Below is a small trained network, with its code and all its weights. Each question gives an input and a target symbol and asks what happens when units are switched off, that is, made to give their printed mean instead of their output.

import numpy as np


def w(rows, s, z=0):
    codes = np.array(rows[::2]) - 128.0
    scale = np.full(codes.shape[1], s)
    scale[-1] = z or s
    return codes * scale


def norm(h):
    return h / np.sqrt((h * h).mean(-1, keepdims=True) + 1e-5)


def f(y):
    return y / 2 * (1 + np.tanh(0.7978845608 * (y + 0.044715 * y**3)))


def softmax(a):
    e = np.exp(a - a.max(-1, keepdims=True))
    return e / e.sum(-1, keepdims=True)


def log_softmax(a):
    a = a - a.max(-1, keepdims=True)
    return a - np.log(np.exp(a).sum(-1, keepdims=True))


def net(x, mask):
    ids = ['βγδζηθμξσφψω'.index(c) for c in x.split()]
    T = len(ids)
    res = E[ids] + P[:T]
    q, k, v = (norm(res) @ M[0].T for M in (Q, K, V))
    z = softmax(np.where(np.tri(T) > 0, q @ k.T / 3**0.5, -1e9)) @ v
    res = res + np.where(mask[0], z, O[0][:, -1]) @ O[0][:, :-1]
    y = f(norm(res) @ A[0][:, :-1].T + A[0][:, -1])
    res = res + np.where(mask[1:25], y, B[0][:, -1]) @ B[0][:, :-1]
    return log_softmax(norm(res)[-1] @ U[:, :-1].T + U[:, -1])


Q, K, V, O, A, B = {}, {}, {}, {}, {}, {}
E = w([
[158,182,73,128],'β',
[107,141,58,120],'γ',
[97,119,84,104],'δ',
[71,164,116,133],'ζ',
[185,114,54,175],'η',
[107,189,122,71],'θ',
[194,191,167,131],'μ',
[77,179,217,120],'ξ',
[248,209,132,128],'σ',
[97,153,106,199],'φ',
[164,80,178,174],'ψ',
[81,141,113,81],'ω',
],0.011)
P = w([
[202,255,141,120],'0',
[189,238,136,122],'1',
[180,230,125,116],'2',
[181,222,116,113],'3',
[181,216,107,107],'4',
[180,211,102,102],'5',
[180,209,96,100],'6',
[181,215,87,95],'7',
[176,219,80,90],'8',
[167,217,76,100],'9',
],0.0026)
Q[0] = w([
[126,174,219,131],'H0',
[50,6,189,48],'H0',
[22,157,130,103],'H0',
],0.011)
K[0] = w([
[136,156,197,98],'H0',
[153,255,73,8],'H0',
[54,202,145,126],'H0',
],0.013)
V[0] = w([
[114,181,32,166],'H0',
[23,184,158,129],'H0',
[170,197,151,1],'H0',
],0.0063)
O[0] = w([
[121,151,168,237,246],'H0',
[42,197,165,148,2],'H0',
[36,85,255,65,58],'H0',
],0.0052,0.00098)
A[0] = w([
[145,136,166,155,11],'N0',
[140,108,155,97,139],'N1',
[124,61,226,200,158],'N2',
[83,122,11,174,86],'N3',
[84,120,63,95,93],'N4',
[124,122,212,145,216],'N5',
[108,117,136,106,104],'N6',
[106,154,115,132,95],'N7',
[71,141,121,209,13],'N8',
[149,100,42,131,113],'N9',
[150,121,117,167,121],'N10',
[105,90,138,94,150],'N11',
[126,164,122,140,66],'N12',
[165,89,124,92,142],'N13',
[122,72,157,123,240],'N14',
[37,146,167,133,4],'N15',
[66,70,101,106,230],'N16',
[108,179,116,59,131],'N17',
[199,118,121,130,71],'N18',
[122,115,145,113,71],'N19',
[74,143,134,73,31],'N20',
[156,123,124,126,94],'N21',
[178,24,123,104,87],'N22',
[142,142,149,128,47],'N23',
],0.011,0.0014)
B[0] = w([
[128,125,98,126,123],'N0',
[119,109,104,126,120],'N1',
[169,255,36,99,138],'N2',
[208,105,226,165,254],'N3',
[148,199,85,155,158],'N4',
[154,91,56,112,159],'N5',
[158,116,146,119,115],'N6',
[159,137,128,106,161],'N7',
[110,128,55,41,184],'N8',
[56,115,58,130,239],'N9',
[104,142,172,116,167],'N10',
[161,86,120,108,110],'N11',
[160,104,141,95,168],'N12',
[131,116,130,84,155],'N13',
[150,150,64,100,114],'N14',
[139,73,113,200,228],'N15',
[236,123,117,66,129],'N16',
[86,156,193,109,218],'N17',
[66,58,139,132,228],'N18',
[137,117,123,130,107],'N19',
[140,117,236,127,172],'N20',
[103,113,132,121,147],'N21',
[206,193,143,62,180],'N22',
[128,98,125,133,128],'N23',
],0.013,0.004)
U = w([
[63,254,175,64,67],'β',
[221,124,154,116,38],'γ',
[200,42,66,138,70],'δ',
[31,177,59,162,134],'ζ',
[119,55,127,225,169],'η',
[43,86,164,71,107],'θ',
[189,186,76,29,113],'μ',
[98,162,193,150,184],'ξ',
[134,62,175,86,55],'σ',
[177,226,128,207,162],'φ',
[111,114,91,59,253],'ψ',
[97,104,174,130,75],'ω',
],0.0098,0.0047)

Each question gives the input, a string of symbols that net reads in full, and the target symbol t.
The units are the heads (3 rows each of Q, K, V and O) and the neurons (one row each of A and B). Each row of codes is followed by its name. A weight is (code - 128) times the scale printed after its matrix; where a second scale follows, it is the last column's (O, A, B and U).
mask holds one flag per unit, heads first, then neurons. A switched-off unit (its flag False) gives its mean, the last column of its rows in O or B, instead of its output. The means were averaged over made-up inputs and are rounded, as every weight is.
A unit's drop is (log p(t) with every unit on - log p(t) with that unit switched off) / (log p(t) with every unit on - log p(t) with every unit switched off).
The circuit of an input: a set's keep is (log p(t) with only the set's units on - log p(t) with every unit switched off) / (log p(t) with every unit on - log p(t) with every unit switched off). Starting from the 12 units with the biggest drops (on a tie, the unit counted first), units are removed one at a time, each time the one whose removal leaves the highest keep (on an exact tie, the one counted first), for as long as the keep stays at least 0.8.
units of the circuit, in order: the units of the circuit, biggest drop first
most important unit: the unit with the biggest drop
top k neurons: the k neurons with the biggest drops, biggest first
drop when u is switched off: that unit's drop, to one decimal
input δ σ β η σ φ σ ζ, target φ: units of the circuit, in order	N18; H0
input μ μ ξ φ, target φ: units of the circuit, in order	N3; H0; N8
input γ β ξ η μ γ μ, target η: top 3 neurons	N22; N8; N18
input ω β δ, target δ: units of the circuit, in order	H0; N15; N16; N8
input μ β β θ β ω η β γ, target η: units of the circuit, in order	N3; N9
input γ β θ β δ, target δ: top 3 neurons	N15; N8; N22
input ω ζ ζ δ μ, target μ: units of the circuit, in order	H0; N5; N2
input μ β η γ, target η: units of the circuit, in order	N3; N9; N22
input δ δ β ζ, target ζ: top 3 neurons	N8; N3; N15
input φ ω δ γ, target φ: most important unit	N3
input δ ψ γ ψ σ ξ ψ γ, target φ: top 4 neurons	N4; N3; N8; N5
input β μ μ ζ, target ζ: top 4 neurons	N3; N8; N15; N18
input γ β μ β, target β: top 3 neurons	N3; N15; N18
input β β ξ μ δ μ θ μ ξ ψ, target μ: top 2 neurons	N22; N2
input δ φ φ, target φ: drop when N3 is switched off	0.9
input σ δ β ξ δ γ ψ μ, target θ: drop when N4 is switched off	0.1
input σ δ β, target β: drop when N15 is switched off	0.3
